Below are the code and all the weights of a small trained network. Each question names an input and a class and asks about switching units off, where a switched-off unit gives its printed mean instead of its output.

import numpy as np


def w(rows, s, z=0):
    codes = np.array(rows[::2]) - 128.0
    scale = np.full(codes.shape[1], s)
    scale[-1] = z or s
    return codes * scale


def norm(h):
    return h / np.sqrt((h * h).mean(-1, keepdims=True) + 1e-5)


def f(y):
    return np.maximum(y, 0)


def log_softmax(a):
    a = a - a.max(-1, keepdims=True)
    return a - np.log(np.exp(a).sum(-1, keepdims=True))


def net(x, mask):
    res = np.array(x, float).reshape(1, 4) / 4 @ E
    u = 0
    for l in range(4):
        y = f(norm(res) @ A[l][:, :-1].T + A[l][:, -1])
        res = res + np.where(mask[u : u + 5], y, B[l][:, -1]) @ B[l][:, :-1]
        u += 5
    return log_softmax(norm(res)[-1] @ U[:, :-1].T + U[:, -1])


A, B = {}, {}
E = w([
[108,121,132,70],'x0',
[150,3,88,178],'x1',
[148,144,11,100],'x2',
[39,113,107,113],'x3',
],0.0058)
A[0] = w([
[198,209,212,83,218],'0.n0',
[142,204,146,121,248],'0.n1',
[113,147,180,173,64],'0.n2',
[173,136,178,2,79],'0.n3',
[120,77,56,86,161],'0.n4',
],0.0049,0.0014)
B[0] = w([
[114,79,148,130,253],'0.n0',
[134,90,92,135,226],'0.n1',
[142,253,56,176,165],'0.n2',
[211,60,82,94,183],'0.n3',
[153,110,157,58,216],'0.n4',
],0.0073,0.003)
A[1] = w([
[145,93,67,130,58],'1.n0',
[135,255,141,77,123],'1.n1',
[131,151,124,232,191],'1.n2',
[145,122,89,143,249],'1.n3',
[121,166,61,209,134],'1.n4',
],0.009,0.0013)
B[1] = w([
[125,184,126,220,223],'1.n0',
[162,18,53,237,253],'1.n1',
[100,162,93,4,223],'1.n2',
[84,223,123,82,213],'1.n3',
[191,95,107,2,202],'1.n4',
],0.007,0.0035)
A[2] = w([
[129,169,119,196,255],'2.n0',
[117,87,88,175,101],'2.n1',
[185,150,146,165,156],'2.n2',
[63,94,183,132,87],'2.n3',
[108,196,3,75,65],'2.n4',
],0.0069,0.0015)
B[2] = w([
[96,63,117,43,151],'2.n0',
[117,171,53,203,169],'2.n1',
[68,140,149,253,155],'2.n2',
[140,176,116,126,161],'2.n3',
[108,179,208,129,254],'2.n4',
],0.0051,0.0059)
A[3] = w([
[172,204,98,205,254],'3.n0',
[127,81,210,172,251],'3.n1',
[197,158,156,137,44],'3.n2',
[179,92,106,185,116],'3.n3',
[254,141,163,156,90],'3.n4',
],0.0079,0.0026)
B[3] = w([
[111,168,205,114,253],'3.n0',
[163,255,55,100,217],'3.n1',
[29,28,83,123,158],'3.n2',
[83,74,163,180,195],'3.n3',
[13,105,95,76,205],'3.n4',
],0.0068,0.0046)
U = w([
[49,110,121,132,133],'0',
[151,183,122,126,166],'1',
[112,81,103,232,129],'2',
[189,101,122,49,182],'3',
[169,98,184,145,97],'4',
[245,69,164,159,1],'5',
],0.012,0.0063)

Each question gives the input, the list of numbers given to net, and the class t.
The units are the neurons (one row each of A and B). Each row of codes is followed by its name. A weight is (code - 128) times the scale printed after its matrix; where a second scale follows, it is the last column's (A, B and U).
mask holds one flag per neuron, layer by layer. A switched-off neuron (its flag False) gives its mean, the last column of its row in B, instead of its output. The means were averaged over made-up inputs and are rounded, as every weight is.
A unit's drop is (log p(t) with every unit on - log p(t) with that unit switched off) / (log p(t) with every unit on - log p(t) with every unit switched off).
The circuit of an input: a set's keep is (log p(t) with only the set's units on - log p(t) with every unit switched off) / (log p(t) with every unit on - log p(t) with every unit switched off). Starting from the 12 units with the biggest drops (on a tie, the unit counted first), units are removed one at a time, each time the one whose removal leaves the highest keep (on an exact tie, the one counted first), for as long as the keep stays at least 0.8.
circuit, biggest first: the units of the circuit, biggest drop first
k most important neurons: the k neurons with the biggest drops, biggest first
top k neurons in layer l: the k neurons of layer l with the biggest drops, biggest first
input [-5,3,4,-5], class 0: 3 most important neurons => [3.n4; 1.n0; 3.n2]
input [4,4,6,-1], class 1: top 3 neurons in layer 1 => [1.n0; 1.n1; 1.n4]
input [-6,-1,-4,0], class 3: top neuron in layer 1 => [1.n2]
input [-7,-5,2,-5], class 3: circuit, biggest first => [0.n1; 1.n4; 1.n0; 3.n1]
input [5,-6,5,-2], class 2: 3 most important neurons => [1.n1; 1.n2; 1.n4]
input [7,-3,-6,-8], class 0: circuit, biggest first => [3.n4; 3.n2]
input [-2,0,8,-8], class 0: 3 most important neurons => [3.n4; 3.n2; 1.n2]
input [5,5,1,0], class 2: circuit, biggest first => [1.n2; 1.n0]
input [-7,7,7,5], class 1: 2 most important neurons => [1.n3; 1.n1]
input [-8,-1,-6,5], class 3: 3 most important neurons => [1.n4; 0.n2; 1.n2]
input [-8,-6,1,0], class 3: 4 most important neurons => [1.n4; 1.n2; 0.n1; 0.n4]
input [1,-4,-3,-6], class 0: 2 most important neurons => [3.n4; 0.n0]
input [7,-2,-4,-7], class 0: top 2 neurons in layer 2 => [2.n2; 2.n0]
input [4,-2,0,1], class 3: 2 most important neurons => [1.n1; 0.n2]
input [-5,1,3,-1], class 3: top 3 neurons in layer 0 => [0.n3; 0.n0; 0.n1]
input [-1,4,-8,-1], class 1: circuit, biggest first => [3.n1]
input [5,-8,-6,-5], class 2: top 2 neurons in layer 1 => [1.n1; 1.n2]
input [6,1,5,-7], class 0: 3 most important neurons => [3.n4; 1.n2; 1.n0]
input [0,-1,6,-7], class 0: 3 most important neurons => [3.n4; 1.n2; 3.n2]
input [-7,6,-8,-2], class 1: circuit, biggest first => [3.n1; 1.n1]
input [-2,-4,-2,-1], class 2: circuit, biggest first => [1.n1]
input [-6,3,-7,0], class 1: top 2 neurons in layer 2 => [2.n0; 2.n1]
input [-6,-5,3,-7], class 0: 2 most important neurons => [3.n4; 1.n1]
input [5,-2,-1,-5], class 0: top 3 neurons in layer 1 => [1.n2; 1.n4; 1.n1]
input [-3,2,1,-4], class 0: top 3 neurons in layer 3 => [3.n2; 3.n1; 3.n4]
input [-4,-4,-3,-6], class 0: top 2 neurons in layer 1 => [1.n2; 1.n0]
input [8,4,-5,4], class 3: top neuron in layer 0 => [0.n2]
input [6,-6,-3,-2], class 2: top 4 neurons in layer 1 => [1.n1; 1.n2; 1.n4; 1.n3]
